Below is a small trained network, with its code and all its weights. Each question gives an input and a target symbol and asks what happens when units are switched off, that is, made to give their printed mean instead of their output.

import numpy as np


def w(rows, s, z=0):
    codes = np.array(rows[::2]) - 128.0
    scale = np.full(codes.shape[1], s)
    scale[-1] = z or s
    return codes * scale


def norm(h):
    return h / np.sqrt((h * h).mean(-1, keepdims=True) + 1e-5)


def f(y):
    return y / 2 * (1 + np.tanh(0.7978845608 * (y + 0.044715 * y**3)))


def softmax(a):
    e = np.exp(a - a.max(-1, keepdims=True))
    return e / e.sum(-1, keepdims=True)


def log_softmax(a):
    a = a - a.max(-1, keepdims=True)
    return a - np.log(np.exp(a).sum(-1, keepdims=True))


def net(x, mask):
    ids = ['αγδεζηθλμξπστφω'.index(c) for c in x.split()]
    T = len(ids)
    res = E[ids] + P[:T]
    r = norm(res)
    for j in range(3):
        rows = slice(3 * j, 3 * j + 3)
        q, k, v = (r @ M[0][rows].T for M in (Q, K, V))
        z = softmax(np.where(np.tri(T) > 0, q @ k.T / 3**0.5, -1e9)) @ v
        o = O[0][rows]
        res = res + np.where(mask[j], z, o[:, -1]) @ o[:, :-1]
    y = f(norm(res) @ A[0][:, :-1].T + A[0][:, -1])
    res = res + np.where(mask[3:11], y, B[0][:, -1]) @ B[0][:, :-1]
    return log_softmax(norm(res)[-1] @ U[:, :-1].T + U[:, -1])


Q, K, V, O, A, B = {}, {}, {}, {}, {}, {}
E = w([
[138,146,121,116],'α',
[154,144,85,128],'γ',
[143,142,111,121],'δ',
[150,130,115,117],'ε',
[125,203,124,137],'ζ',
[105,140,143,91],'η',
[140,112,137,129],'θ',
[191,187,4,118],'λ',
[135,141,123,124],'μ',
[96,181,147,106],'ξ',
[133,83,147,120],'π',
[139,120,129,154],'σ',
[139,175,109,195],'τ',
[77,101,67,135],'φ',
[161,160,95,90],'ω',
],0.031)
P = w([
[147,88,89,127],'0',
[149,120,134,118],'1',
[106,146,113,143],'2',
[120,248,46,25],'3',
[145,125,139,120],'4',
[70,169,103,183],'5',
[137,229,45,37],'6',
[146,126,142,121],'7',
[58,175,108,196],'8',
[133,227,55,42],'9',
[144,126,145,122],'10',
[43,176,113,199],'11',
[133,213,52,38],'12',
],0.012)
Q[0] = w([
[99,170,92,54],'H0',
[70,45,124,113],'H0',
[169,140,197,86],'H0',
[122,123,201,104],'H1',
[50,140,98,93],'H1',
[142,176,156,141],'H1',
[190,193,144,199],'H2',
[250,49,176,167],'H2',
[89,227,168,63],'H2',
],0.023)
K[0] = w([
[108,206,124,46],'H0',
[67,18,158,118],'H0',
[220,56,163,97],'H0',
[147,108,225,94],'H1',
[8,129,104,150],'H1',
[120,168,159,140],'H1',
[177,228,44,118],'H2',
[201,102,5,54],'H2',
[191,134,228,158],'H2',
],0.019)
V[0] = w([
[173,92,221,63],'H0',
[22,88,97,100],'H0',
[125,150,91,62],'H0',
[146,147,148,117],'H1',
[117,95,104,171],'H1',
[1,41,19,88],'H1',
[173,160,205,183],'H2',
[174,160,63,162],'H2',
[126,139,188,157],'H2',
],0.0098)
O[0] = w([
[158,191,208,16,33],'H0',
[74,55,82,40,110],'H0',
[224,105,110,172,230],'H0',
[141,132,147,140,110],'H1',
[109,126,50,149,137],'H1',
[47,132,81,3,254],'H1',
[164,205,137,184,108],'H2',
[143,77,53,255,194],'H2',
[127,194,167,123,102],'H2',
],0.0072,0.0061)
A[0] = w([
[159,124,53,126,162],'N0',
[174,171,142,88,135],'N1',
[2,36,157,156,3],'N2',
[147,131,94,66,173],'N3',
[102,194,103,168,157],'N4',
[156,32,253,135,9],'N5',
[57,4,150,159,111],'N6',
[80,114,243,190,168],'N7',
],0.017,0.005)
B[0] = w([
[98,156,147,106,255],'N0',
[159,119,102,88,172],'N1',
[97,252,107,86,169],'N2',
[137,156,134,148,213],'N3',
[136,155,153,85,219],'N4',
[142,67,63,141,143],'N5',
[158,105,147,120,177],'N6',
[37,97,159,102,154],'N7',
],0.028,0.009)
U = w([
[231,111,208,111,142],'α',
[161,160,14,195,66],'γ',
[209,188,131,205,115],'δ',
[214,95,46,187,146],'ε',
[119,195,236,136,92],'ζ',
[189,80,129,14,52],'η',
[99,52,84,128,241],'θ',
[144,169,40,144,169],'λ',
[140,91,229,164,185],'μ',
[42,129,249,39,32],'ξ',
[163,70,74,91,232],'π',
[82,71,174,103,248],'σ',
[75,166,151,206,180],'τ',
[32,134,44,59,94],'φ',
[236,158,121,83,2],'ω',
],0.019,0.0071)

Each question gives the input, a string of symbols that net reads in full, and the target symbol t.
The units are the heads (3 rows each of Q, K, V and O) and the neurons (one row each of A and B). Each row of codes is followed by its name. A weight is (code - 128) times the scale printed after its matrix; where a second scale follows, it is the last column's (O, A, B and U).
mask holds one flag per unit, heads first, then neurons. A switched-off unit (its flag False) gives its mean, the last column of its rows in O or B, instead of its output. The means were averaged over made-up inputs and are rounded, as every weight is.
A unit's drop is (log p(t) with every unit on - log p(t) with that unit switched off) / (log p(t) with every unit on - log p(t) with every unit switched off).
The circuit of an input: a set's keep is (log p(t) with only the set's units on - log p(t) with every unit switched off) / (log p(t) with every unit on - log p(t) with every unit switched off). Starting from all 11 units, units are removed one at a time, each time the one whose removal leaves the highest keep (on an exact tie, the one counted first), for as long as the keep stays at least 0.8.
units of the circuit, in order: the units of the circuit, biggest drop first
k most important neurons: the k neurons with the biggest drops, biggest first
heads that matter: for each layer, one digit per head in row order, 1 if its drop is at least 0.15 and else 0, layers parted by /
input ζ δ ε σ η λ φ φ δ η π θ π, target η: units of the circuit, in order -> [N2]
input ω ζ ξ ξ μ σ, target ξ: heads that matter -> 010
input α μ ε ζ μ σ π δ π δ δ ε, target ζ: units of the circuit, in order -> [N4 H2]
input δ τ α θ, target δ: units of the circuit, in order -> [H1 H2]
input ε η μ τ ζ μ, target ζ: heads that matter -> 000
input ε τ π ζ σ μ δ ω η ε ε μ π, target η: 3 most important neurons -> [N1 N2 N0]
input η λ ξ α ξ ε, target ξ: heads that matter -> 000
input σ ε μ η λ ξ α, target ω: heads that matter -> 011
input ω φ π ω φ μ λ ε α ε γ, target γ: heads that matter -> 111
input ζ ζ δ τ ξ η δ ζ δ, target ζ: units of the circuit, in order -> [N4 N2 H1 H0]
input ε α φ ξ σ σ τ η τ ξ θ, target θ: units of the circuit, in order -> [N5 N7 H1]
input θ ω φ μ η α μ ξ α φ τ ξ, target ξ: 2 most important neurons -> [N7 N4]
input ξ ξ μ, target ξ: heads that matter -> 101
input σ τ α σ, target δ: 2 most important neurons -> [N7 N2]
input δ α ξ ζ φ σ ω ξ δ, target ξ: units of the circuit, in order -> [N4 N2]
input π ε θ ζ ω, target ω: units of the circuit, in order -> [N1 H1]
input λ η ε π τ σ θ α, target α: heads that matter -> 110
input ε φ α ε θ, target θ: units of the circuit, in order -> [N5 H1 N7]
input ξ ξ α γ δ ε, target ξ: heads that matter -> 001
input γ ζ α, target ζ: heads that matter -> 010
input λ μ τ ω σ α, target τ: 4 most important neurons -> [N1 N6 N2 N3]
input η ε ξ ε μ σ λ ξ μ τ, target δ: units of the circuit, in order -> [H1 N2]
input σ σ γ, target γ: units of the circuit, in order -> [H2 H0]
input ω λ ω π ξ δ π ε γ φ δ, target δ: units of the circuit, in order -> [H1 H2 H0]
input η ξ ζ γ δ μ, target ζ: 3 most important neurons -> [N4 N1 N7]
input α ζ ζ, target ζ: 2 most important neurons -> [N4 N7]
